[[104 144 136 129 133]
 [118 137 119 140 104]
 [102 130 129 138 128]
 [104 145 134 131 127]
 [148 131 149 131 130]
 [139 109 116 134 113]
 [144 114 149 139 132]
 [150 142 142 117 132]
 [118 137 119 140 104]
 [147 126 150 134 130]
 [142 110 146 140 132]
 [148 133 149 130 130]
 [132 121 114 135 104]
 [138 136 120 111 145]
 [112 128 125 114 148]
 [102 128 126 134 134]]
Counting starts at 1.
Find the entry in the top-right corner.
133
The entry directly below 110 is 133
Find the entry at row 1, column 1.
104
Find the entry in row 2 and column 3.
119
The entry in row 2 and column 1 is 118
Find the bottom-right entry.
134
The entry just left of 117: 142
Find the entry at row 3, column 3.
129
Find the entry at row 1, column 3.
136
Find the entry in row 2 and column 2.
137
The entry in row 3 and column 1: 102
The bottom-left entry: 102
The entry in row 3 and column 2 -> 130
Find the entry in row 1 and column 2.
144

Read these off the row that follows.
1) Find the maximum.
2) Find the entry just left of 111.
[112 140 139 114 136 142 139 139 141 144 133 107 141 139 111]
1) 144
2) 139

arr =
125  136  131  114  121  133  109  111
122  138  132  115  121  133  106  114
107  129  114  121  133  128  142  116
123  137  131  114  121  133  107  113
144  117  122  141  135  115  136  115
145  117  122  140  135  116  139  117
115  140  132  117  121  136  107  126
134  123  118  145  135  114  124  110
150  125  144  120  120  135  126  139
The first entry, reading row by row is 125
Find the bottom-right entry.
A: 139
The first entry of the largest entry's row -> 150
Find the third entry on the diagonal from the top-right corner.
A: 128
The 4th entry, reading row by row is 114
Find the top entry of the column that holds the smallest entry.
A: 109
Find the entry just left of the smallest entry.
A: 133
Find the smallest entry in the first column.
A: 107
The smallest entry in the last column: 110
Find the 4th entry from the end, reading row by row.
A: 120
The top-right entry is 111
The entry just right of the largest entry is 125
The 2nd entry, reading row by row: 136
The 3rd entry on the main diagonal -> 114
The entry just left of 109 is 133
The 2nd entry from the end, reading row by row: 126

Read these off the grid that follows. Rows and columns are numbered from 1.
1) What is the entry in row 1 and column 1?
2) What is the bottom-left entry?
3) What is the entry in row 1 and column 3?
4) What is the entry in row 2 and column 3?
5) What is the entry at row 3, column 1?
6) What is the entry in the top-right corner?
7) What is the smallest entry?
8) What is the entry at row 2, column 2?
[[126 131 125 141 136 138 134 118]
 [141 124 130 145 131 131 130 147]
 [117 131 124 114 136 123 130 133]
 [130 125 124 114 130 123 127 122]
 [142 130 129 124 126 122 132 139]
 [123 124 126 136 132 112 128 114]
 [146 133 128 121 128 133 125 139]
 [137 140 131 130 133 127 130 121]
 [123 122 123 141 129 126 128 137]
 [139 133 131 142 126 131 124 121]
 [133 127 127 127 130 120 131 124]
 [103 129 124 133 134 125 125 155]
 [122 141 125 125 125 114 127 149]
 [142 124 130 122 123 143 131 125]]
1) 126
2) 142
3) 125
4) 130
5) 117
6) 118
7) 103
8) 124

[[154 128 129 126 135]
 [130 116 136 132 146]
 [135 117 119 115 142]
 [117 118 141 126 140]
 [133 132 134 135 133]
 [124 145 138 132 132]
 [140 127 142 140 131]
 [130 145 135 133 118]
 [114 128 133 114 145]
 [155 141 114  99 155]
 [108 120 124 142 130]
 [107 137 138 120 145]
 [118 136 136 112 139]
 [113 129 134 120 136]]
Give the 1st entry on the diagonal from the top-right corner.
Answer: 135
Give the last entry, reading row by row.
Answer: 136
Give the bottom entry of the column that holds the smallest entry.
Answer: 120
Give the 3rd entry on the main diagonal.
Answer: 119
The smallest entry in the last row is 113
The third-last entry, reading row by row is 134
Give the 3rd entry in reading order.
Answer: 129
The entry just left of 137 is 107
Give the entry in the top-left corner.
Answer: 154
The entry directly below 119: 141
The third smallest entry is 108
Give the entry just left of the smallest entry.
Answer: 114
Give the top entry of the column that holds the smallest entry.
Answer: 126
Give the first entry in the row that holds the smallest entry.
Answer: 155
The entry directly above the smallest entry -> 114
Give the smallest entry in the last column.
Answer: 118
Give the second entry in reading order.
Answer: 128
Give the smallest entry.
Answer: 99
Give the entry just right of the smallest entry.
Answer: 155
Give the entry directly below the smallest entry.
Answer: 142
The second entry on the main diagonal: 116

Read these off the grid that follows.
1) What is the bottom entry of the column that holds the smallest entry?
2) What is the fifth entry, reading row by row?
3) What is the largest entry in the last column?
[[141 109 100 105]
 [121 127 148 158]]
1) 148
2) 121
3) 158

A =
125  102  136  136  116  139  131  126  113  116
124  130  129  131  125  130  129  124  125  132
126  100  135  135  115  138  131  126  112  116
129  141  123  123  134  123  128  127  135  137
126  100  136  136  115  139  132  127  112  115
125  107  133  135  117  135  130  125  115  120
126  110  132  133  118  134  129  126  117  122
126  106  135  134  118  137  132  127  115  118
127  102  132  133  116  135  129  126  114  118
128   98  134  133  116  137  130  127  113  115
126  100  135  135  116  138  130  127  113  115
The entry in the bottom-left corner: 126
Read off the smallest entry in the last row.
100
Read off the entry just left of the largest entry.
129
The top entry of the column that holds the smallest entry: 102
Read off the second entry on the diagonal from the top-right corner.
125
Read off the top-right entry.
116
The third entry from the end, reading row by row -> 127
Read off the bottom-right entry.
115
Read off the fifth entry from the end, reading row by row.
138
Read off the largest entry in the last column.
137
The entry in the top-left corner is 125
Read off the entry directly above the smallest entry.
102
Read off the entry directly below the largest entry.
100
Read off the maximum.
141
Read off the entry just left of the smallest entry.
128
Read off the 3rd entry on the main diagonal.
135
The fourth-last entry, reading row by row is 130
The fourth entry, reading row by row is 136
The last entry in the row that holds the smallest entry -> 115
Read off the smallest entry in the first column.
124
